Below are the code and all the weights of a small trained network. Each question names an input and a target symbol and asks about switching units off, where a switched-off unit gives its printed mean instead of its output.

import numpy as np


def w(rows, s, z=0):
    codes = np.array(rows[::2]) - 128.0
    scale = np.full(codes.shape[1], s)
    scale[-1] = z or s
    return codes * scale


def norm(h):
    return h / np.sqrt((h * h).mean(-1, keepdims=True) + 1e-5)


def f(y):
    return y / 2 * (1 + np.tanh(0.7978845608 * (y + 0.044715 * y**3)))


def softmax(a):
    e = np.exp(a - a.max(-1, keepdims=True))
    return e / e.sum(-1, keepdims=True)


def log_softmax(a):
    a = a - a.max(-1, keepdims=True)
    return a - np.log(np.exp(a).sum(-1, keepdims=True))


def net(x, mask):
    ids = ['αβγεζηθμξτφψω'.index(c) for c in x.split()]
    T = len(ids)
    res = E[ids] + P[:T]
    r = norm(res)
    for j in range(3):
        rows = slice(3 * j, 3 * j + 3)
        q, k, v = (r @ M[0][rows].T for M in (Q, K, V))
        z = softmax(np.where(np.tri(T) > 0, q @ k.T / 3**0.5, -1e9)) @ v
        o = O[0][rows]
        res = res + np.where(mask[j], z, o[:, -1]) @ o[:, :-1]
    y = f(norm(res) @ A[0][:, :-1].T + A[0][:, -1])
    res = res + np.where(mask[3:15], y, B[0][:, -1]) @ B[0][:, :-1]
    return log_softmax(norm(res)[-1] @ U[:, :-1].T + U[:, -1])


Q, K, V, O, A, B = {}, {}, {}, {}, {}, {}
E = w([
[6,150,163,166],'α',
[76,144,143,99],'β',
[108,146,147,151],'γ',
[143,135,124,71],'ε',
[147,146,148,71],'ζ',
[94,115,169,206],'η',
[102,135,143,135],'θ',
[82,118,117,123],'μ',
[86,104,107,138],'ξ',
[177,132,103,86],'τ',
[134,95,61,126],'φ',
[92,133,121,127],'ψ',
[116,149,146,139],'ω',
],0.026)
P = w([
[254,127,198,78],'0',
[54,217,135,126],'1',
[64,214,119,157],'2',
[37,218,134,105],'3',
[51,227,144,167],'4',
[44,224,147,104],'5',
[34,220,97,151],'6',
[32,215,125,160],'7',
[70,210,173,132],'8',
[86,231,60,198],'9',
[43,196,97,137],'10',
[67,186,115,130],'11',
],0.0079)
Q[0] = w([
[254,159,131,56],'h1',
[87,63,102,113],'h1',
[185,117,14,51],'h1',
[109,214,31,107],'h2',
[7,162,76,36],'h2',
[145,127,235,121],'h2',
[83,224,119,109],'h3',
[183,127,140,133],'h3',
[56,232,53,87],'h3',
],0.009)
K[0] = w([
[120,210,70,128],'h1',
[145,120,123,89],'h1',
[75,163,137,126],'h1',
[154,92,207,69],'h2',
[149,6,171,119],'h2',
[54,127,104,88],'h2',
[116,24,144,103],'h3',
[105,120,69,96],'h3',
[144,63,165,92],'h3',
],0.014)
V[0] = w([
[197,234,129,163],'h1',
[116,175,76,108],'h1',
[94,194,34,130],'h1',
[228,162,134,236],'h2',
[134,10,61,166],'h2',
[168,173,110,84],'h2',
[46,160,81,63],'h3',
[121,137,84,234],'h3',
[62,145,99,70],'h3',
],0.011)
O[0] = w([
[85,83,115,114,57],'h1',
[126,102,110,95,110],'h1',
[122,84,120,66,75],'h1',
[99,136,208,105,1],'h2',
[168,232,71,144,60],'h2',
[93,83,139,90,132],'h2',
[145,93,195,161,178],'h3',
[52,254,161,91,10],'h3',
[238,43,86,179,181],'h3',
],0.0089,0.0093)
A[0] = w([
[89,94,108,151,98],'n1',
[26,250,53,45,141],'n2',
[163,119,225,121,150],'n3',
[81,58,212,132,206],'n4',
[100,66,88,63,104],'n5',
[76,110,128,53,71],'n6',
[101,122,140,42,1],'n7',
[40,91,110,74,124],'n8',
[147,112,185,194,131],'n9',
[79,68,210,8,123],'n10',
[205,116,50,2,183],'n11',
[120,104,23,230,243],'n12',
],0.0085,0.0043)
B[0] = w([
[115,101,149,148,144],'n1',
[177,77,193,98,144],'n2',
[110,108,90,169,130],'n3',
[22,167,105,126,189],'n4',
[39,107,133,62,146],'n5',
[115,132,111,158,129],'n6',
[145,136,86,127,121],'n7',
[160,104,173,233,150],'n8',
[26,115,121,106,154],'n9',
[9,123,85,187,160],'n10',
[132,255,139,127,149],'n11',
[134,129,180,82,253],'n12',
],0.0097,0.011)
U = w([
[113,196,208,109,254],'α',
[121,133,147,124,50],'β',
[80,130,111,165,67],'γ',
[108,78,142,87,123],'ε',
[123,119,130,109,54],'ζ',
[141,66,168,114,59],'η',
[130,114,146,134,21],'θ',
[93,145,84,162,88],'μ',
[249,53,72,190,159],'ξ',
[113,145,139,177,192],'τ',
[180,254,84,214,210],'φ',
[191,157,245,88,173],'ψ',
[123,81,131,119,33],'ω',
],0.0091,0.0025)

Each question gives the input, a string of symbols that net reads in full, and the target symbol t.
The units are the heads (3 rows each of Q, K, V and O) and the neurons (one row each of A and B). Each row of codes is followed by its name. A weight is (code - 128) times the scale printed after its matrix; where a second scale follows, it is the last column's (O, A, B and U).
mask holds one flag per unit, heads first, then neurons. A switched-off unit (its flag False) gives its mean, the last column of its rows in O or B, instead of its output. The means were averaged over made-up inputs and are rounded, as every weight is.
A unit's drop is (log p(t) with every unit on - log p(t) with that unit switched off) / (log p(t) with every unit on - log p(t) with every unit switched off).
The circuit of an input: a set's keep is (log p(t) with only the set's units on - log p(t) with every unit switched off) / (log p(t) with every unit on - log p(t) with every unit switched off). Starting from the 12 units with the biggest drops (on a tie, the unit counted first), units are removed one at a time, each time the one whose removal leaves the highest keep (on an exact tie, the one counted first), for as long as the keep stays at least 0.8.
circuit, biggest first: the units of the circuit, biggest drop first
unit that matters most: the unit with the biggest drop
heads that matter: for each layer, one digit per head in row order, 1 if its drop is at least 0.15 and else 0, layers parted by /
drop when u is switched off: that unit's drop, to one decimal
input ξ ξ θ η, target φ: circuit, biggest first	h1, h2
input μ ξ φ ξ μ ε μ μ β, target ξ: circuit, biggest first	h3, h2
input η μ ξ μ μ ξ α ξ μ μ, target α: circuit, biggest first	h3, n2
input η μ ε, target α: circuit, biggest first	h3
input η μ η ε ξ μ μ μ ξ, target α: circuit, biggest first	h3, h2
input ξ μ φ, target φ: heads that matter	010
input η μ ψ α η μ μ θ, target α: heads that matter	001
input φ η μ η ε, target ψ: circuit, biggest first	n2, h3
input φ ψ ξ μ τ ξ μ, target ψ: heads that matter	010
input μ μ η μ ω ξ ω ω η ω, target ξ: heads that matter	000
input η μ μ ψ ξ η η μ ω μ ω, target α: heads that matter	001
input η α η μ ξ μ ξ, target α: heads that matter	001
input ξ μ ζ φ β μ θ ω μ ε, target φ: heads that matter	010
input φ β θ ω ζ μ η ξ, target ψ: unit that matters most	h2
input η β η μ φ μ η ψ ε ε μ β, target α: heads that matter	011
input μ η α μ ω ψ τ ξ, target ξ: heads that matter	010
input μ η ε ζ μ ω ε, target ξ: drop when h2 is switched off	0.3
input ξ μ φ μ η μ ξ φ θ ε μ β, target φ: drop when n6 is switched off	0.0
input μ ω ψ, target ξ: drop when h2 is switched off	0.1
input ξ η μ η τ, target φ: circuit, biggest first	h2
